Below is a small trained network, with its code and all its weights. Each question gives an input and a class and asks what happens when units are switched off, that is, made to give their printed mean instead of their output.

import numpy as np


def w(rows, s, z=0):
    codes = np.array(rows[::2]) - 128.0
    scale = np.full(codes.shape[1], s)
    scale[-1] = z or s
    return codes * scale


def f(y):
    return np.maximum(y, 0)


def log_softmax(a):
    a = a - a.max(-1, keepdims=True)
    return a - np.log(np.exp(a).sum(-1, keepdims=True))


def net(x, mask):
    res = np.array(x, float).reshape(1, 3) / 4 @ E
    y = f(res @ A[0][:, :-1].T + A[0][:, -1])
    res = res + np.where(mask, y, B[0][:, -1]) @ B[0][:, :-1]
    return log_softmax(res[-1] @ U[:, :-1].T + U[:, -1])


A, B = {}, {}
E = w([
[81,194,46,127,81,206],'x0',
[79,155,191,32,91,117],'x1',
[140,104,111,73,249,192],'x2',
],0.012)
A[0] = w([
[219,60,123,196,171,154,192],'N0',
[140,91,56,191,105,132,222],'N1',
[103,167,110,164,66,122,132],'N2',
[162,102,71,220,154,126,254],'N3',
[89,186,143,133,69,136,118],'N4',
[161,41,163,73,168,90,167],'N5',
[138,109,184,165,105,4,207],'N6',
[102,162,98,92,167,179,130],'N7',
],0.014,0.0056)
B[0] = w([
[166,195,112,78,211,93,210],'N0',
[163,126,107,211,116,163,192],'N1',
[236,188,191,125,130,145,195],'N2',
[183,180,83,200,191,120,210],'N3',
[171,180,182,99,158,97,200],'N4',
[161,73,203,84,162,191,216],'N5',
[78,68,11,119,83,54,250],'N6',
[26,64,66,97,89,79,192],'N7',
],0.011,0.017)
U = w([
[109,104,19,160,152,119,182],'0',
[172,204,175,70,199,127,161],'1',
[63,99,111,63,70,105,244],'2',
[130,63,246,94,143,207,6],'3',
[176,158,157,202,117,195,7],'4',
],0.013,0.0018)

Each question gives the input, the list of numbers given to net, and the class t.
The units are the neurons (one row each of A and B). Each row of codes is followed by its name. A weight is (code - 128) times the scale printed after its matrix; where a second scale follows, it is the last column's (A, B and U).
mask holds one flag per neuron, in row order. A switched-off neuron (its flag False) gives its mean, the last column of its row in B, instead of its output. The means were averaged over made-up inputs and are rounded, as every weight is.
A unit's drop is (log p(t) with every unit on - log p(t) with that unit switched off) / (log p(t) with every unit on - log p(t) with every unit switched off).
The circuit of an input: a set's keep is (log p(t) with only the set's units on - log p(t) with every unit switched off) / (log p(t) with every unit on - log p(t) with every unit switched off). Starting from all 8 units, units are removed one at a time, each time the one whose removal leaves the highest keep (on an exact tie, the one counted first), for as long as the keep stays at least 0.8.
units of the circuit, in order: the units of the circuit, biggest drop first
k most important neurons: the k neurons with the biggest drops, biggest first
drop of u: that unit's drop, to one decimal
input [-7,7,-1], class 2: units of the circuit, in order => [N6]
input [-8,1,-4], class 2: 4 most important neurons => [N6, N3, N5, N1]
input [-3,1,8], class 3: 2 most important neurons => [N5, N3]
input [2,-1,-5], class 4: units of the circuit, in order => [N0, N2]
input [5,1,4], class 2: units of the circuit, in order => [N3, N7]
input [1,-3,-3], class 4: units of the circuit, in order => [N7, N1]
input [1,-4,-1], class 4: units of the circuit, in order => [N6, N1]
input [2,5,-5], class 1: 3 most important neurons => [N4, N2, N7]
input [-5,-4,2], class 1: 2 most important neurons => [N0, N5]
input [1,-1,-1], class 4: 2 most important neurons => [N6, N7]
input [1,-3,-6], class 4: 2 most important neurons => [N2, N7]
input [0,5,-1], class 2: 4 most important neurons => [N0, N3, N2, N5]
input [-5,8,1], class 3: 2 most important neurons => [N5, N7]
input [1,6,-7], class 1: units of the circuit, in order => [N4]
input [1,8,2], class 2: 2 most important neurons => [N2, N0]
input [-2,-4,1], class 1: 2 most important neurons => [N0, N6]
input [-8,8,0], class 2: 2 most important neurons => [N6, N2]
input [2,7,1], class 2: 2 most important neurons => [N0, N3]
input [-5,6,4], class 3: drop of N5 => 0.1
input [-7,2,6], class 3: units of the circuit, in order => [N5]
input [-5,-5,3], class 1: drop of N0 => 0.7
input [8,3,-7], class 1: drop of N4 => 0.6
